Below is a small trained network, with its code and all its weights. Each question gives an input and a target symbol and asks what happens when units are switched off, that is, made to give their printed mean instead of their output.

import numpy as np


def w(rows, s, z=0):
    codes = np.array(rows[::2]) - 128.0
    scale = np.full(codes.shape[1], s)
    scale[-1] = z or s
    return codes * scale


def f(y):
    return np.maximum(y, 0)


def softmax(a):
    e = np.exp(a - a.max(-1, keepdims=True))
    return e / e.sum(-1, keepdims=True)


def log_softmax(a):
    a = a - a.max(-1, keepdims=True)
    return a - np.log(np.exp(a).sum(-1, keepdims=True))


def net(x, mask):
    ids = ['ΞΦΩγζηπ'.index(c) for c in x.split()]
    T = len(ids)
    res = E[ids] + P[:T]
    r = res
    for j in range(3):
        rows = slice(4 * j, 4 * j + 4)
        q, k, v = (r @ M[0][rows].T for M in (Q, K, V))
        z = softmax(np.where(np.tri(T) > 0, q @ k.T / 4**0.5, -1e9)) @ v
        o = O[0][rows]
        res = res + np.where(mask[j], z, o[:, -1]) @ o[:, :-1]
    y = f(res @ A[0][:, :-1].T + A[0][:, -1])
    res = res + np.where(mask[3:7], y, B[0][:, -1]) @ B[0][:, :-1]
    return log_softmax(res[-1] @ U[:, :-1].T + U[:, -1])


Q, K, V, O, A, B = {}, {}, {}, {}, {}, {}
E = w([
[114,73,31,4,173,125,111],'Ξ',
[67,50,148,134,74,102,183],'Φ',
[127,163,149,63,114,42,61],'Ω',
[107,139,218,203,38,63,99],'γ',
[156,115,172,110,146,239,175],'ζ',
[188,189,159,90,140,180,45],'η',
[123,73,122,218,55,226,55],'π',
],0.011)
P = w([
[140,150,55,162,126,123,145],'0',
[81,122,103,61,84,159,109],'1',
[43,175,81,158,175,143,143],'2',
[124,88,128,92,127,136,104],'3',
[237,91,86,155,124,93,138],'4',
[125,78,174,104,158,127,108],'5',
[2,185,77,156,161,160,144],'6',
[130,73,228,116,178,117,117],'7',
[247,81,86,177,86,71,170],'8',
],0.018)
Q[0] = w([
[54,142,164,98,168,140,103],'head 0',
[71,147,102,179,141,146,149],'head 0',
[131,137,159,136,88,109,128],'head 0',
[102,142,106,190,138,135,98],'head 0',
[228,89,135,168,61,192,142],'head 1',
[248,90,104,74,123,82,159],'head 1',
[165,135,149,149,36,27,52],'head 1',
[82,51,114,150,82,82,221],'head 1',
[171,121,156,116,92,134,144],'head 2',
[192,85,95,116,124,119,137],'head 2',
[95,141,158,122,176,141,101],'head 2',
[59,122,111,145,166,156,117],'head 2',
],0.017)
K[0] = w([
[206,59,158,105,140,111,128],'head 0',
[177,144,89,153,94,113,146],'head 0',
[114,121,153,125,99,113,139],'head 0',
[143,139,96,185,80,120,128],'head 0',
[66,154,151,174,103,249,128],'head 1',
[13,212,107,49,187,143,145],'head 1',
[68,174,146,160,83,52,48],'head 1',
[63,61,126,138,98,90,202],'head 1',
[80,129,135,102,103,173,123],'head 2',
[83,171,122,129,150,145,166],'head 2',
[164,100,142,108,134,121,150],'head 2',
[179,91,113,140,115,120,151],'head 2',
],0.017)
V[0] = w([
[113,62,177,155,80,153,43],'head 0',
[166,141,191,168,156,88,200],'head 0',
[107,153,168,109,86,81,93],'head 0',
[78,118,157,144,91,137,142],'head 0',
[149,151,48,114,103,168,179],'head 1',
[126,145,42,151,78,100,118],'head 1',
[119,168,111,99,89,129,135],'head 1',
[141,119,176,121,129,116,93],'head 1',
[102,185,73,128,84,12,138],'head 2',
[171,227,183,177,81,89,95],'head 2',
[113,50,90,8,181,44,17],'head 2',
[134,101,201,141,146,69,185],'head 2',
],0.012)
O[0] = w([
[139,50,182,114,200,123,88,179],'head 0',
[182,126,98,171,108,116,88,40],'head 0',
[173,110,113,122,166,195,175,99],'head 0',
[86,109,95,142,183,154,105,193],'head 0',
[154,110,192,168,140,60,86,177],'head 1',
[190,104,132,114,180,79,132,196],'head 1',
[111,98,143,178,143,137,151,135],'head 1',
[125,123,104,87,110,169,153,70],'head 1',
[136,115,41,58,154,153,217,174],'head 2',
[221,75,128,114,114,249,148,3],'head 2',
[144,119,132,47,144,7,172,47],'head 2',
[186,85,101,221,154,121,168,44],'head 2',
],0.011,0.0048)
A[0] = w([
[28,179,55,76,75,205,137,121],'neuron 0',
[65,125,148,99,96,45,144,123],'neuron 1',
[112,211,1,129,60,156,208,71],'neuron 2',
[95,208,52,178,54,144,44,2],'neuron 3',
],0.0081,0.0096)
B[0] = w([
[238,147,39,146,39,108,213,186],'neuron 0',
[209,187,151,135,143,225,43,255],'neuron 1',
[224,54,253,132,157,50,152,166],'neuron 2',
[116,167,208,130,162,191,254,189],'neuron 3',
],0.0095,0.012)
U = w([
[105,135,83,99,2,152,118,254],'Ξ',
[104,158,152,145,134,158,158,65],'Φ',
[170,118,111,167,152,180,111,33],'Ω',
[77,71,182,90,190,164,86,150],'γ',
[137,118,163,123,112,97,146,61],'ζ',
[103,154,48,206,159,72,128,226],'η',
[156,160,122,148,137,132,103,29],'π',
],0.0067,0.0081)

Each question gives the input, a string of symbols that net reads in full, and the target symbol t.
The units are the heads (4 rows each of Q, K, V and O) and the neurons (one row each of A and B). Each row of codes is followed by its name. A weight is (code - 128) times the scale printed after its matrix; where a second scale follows, it is the last column's (O, A, B and U).
mask holds one flag per unit, heads first, then neurons. A switched-off unit (its flag False) gives its mean, the last column of its rows in O or B, instead of its output. The means were averaged over made-up inputs and are rounded, as every weight is.
A unit's drop is (log p(t) with every unit on - log p(t) with that unit switched off) / (log p(t) with every unit on - log p(t) with every unit switched off).
The circuit of an input: a set's keep is (log p(t) with only the set's units on - log p(t) with every unit switched off) / (log p(t) with every unit on - log p(t) with every unit switched off). Starting from all 7 units, units are removed one at a time, each time the one whose removal leaves the highest keep (on an exact tie, the one counted first), for as long as the keep stays at least 0.8.
circuit, biggest first: the units of the circuit, biggest drop first
unit that matters most: the unit with the biggest drop
which heads matter: for each layer, one digit per head in row order, 1 if its drop is at least 0.15 and else 0, layers parted by /
input Φ π Ω π Φ, target ζ: circuit, biggest first -> (neuron 2; head 2; head 0)
input Ξ Φ η, target π: unit that matters most -> neuron 1
input γ η γ Φ, target Ξ: circuit, biggest first -> (head 1; neuron 0)
input Φ Φ η, target η: which heads matter -> 011
input ζ π Φ ζ Ω γ π Ω Φ, target γ: circuit, biggest first -> (head 0; head 2)
input η Φ Φ, target Ξ: which heads matter -> 001
input ζ π Φ γ Ξ ζ Φ ζ Φ, target η: circuit, biggest first -> (head 1; head 2)
input π ζ Φ Ω Φ γ γ η, target Ξ: which heads matter -> 010
input Ξ ζ γ, target π: circuit, biggest first -> (neuron 1; head 2; head 1)
input Φ ζ π Φ Φ ζ ζ Φ Φ, target Φ: circuit, biggest first -> (head 2; neuron 3; head 0)
input Φ Φ Φ Φ Φ, target η: circuit, biggest first -> (head 2; head 0)
input Φ ζ Φ Φ η, target η: circuit, biggest first -> (neuron 1; head 2)
input ζ Φ ζ, target Φ: circuit, biggest first -> (neuron 3; head 0; head 2)
input γ π ζ, target Ω: which heads matter -> 001
input ζ Φ π ζ Ξ Φ Φ, target π: which heads matter -> 101
input ζ Ξ π, target Φ: which heads matter -> 101
input γ Φ γ Ω π Ξ ζ, target γ: which heads matter -> 100
input Φ Φ ζ, target η: unit that matters most -> head 1
input Ξ Ω Φ π Φ ζ η γ Ξ, target Ξ: circuit, biggest first -> (head 2; head 0)
input Ω ζ Φ Φ ζ ζ Φ, target Φ: unit that matters most -> neuron 3
input Ξ Φ π, target π: circuit, biggest first -> (neuron 1; head 2; head 0; head 1)
input η ζ ζ Φ π Φ Ω, target γ: circuit, biggest first -> (head 0; neuron 0)
input ζ Φ Ω Φ π ζ η, target γ: which heads matter -> 100
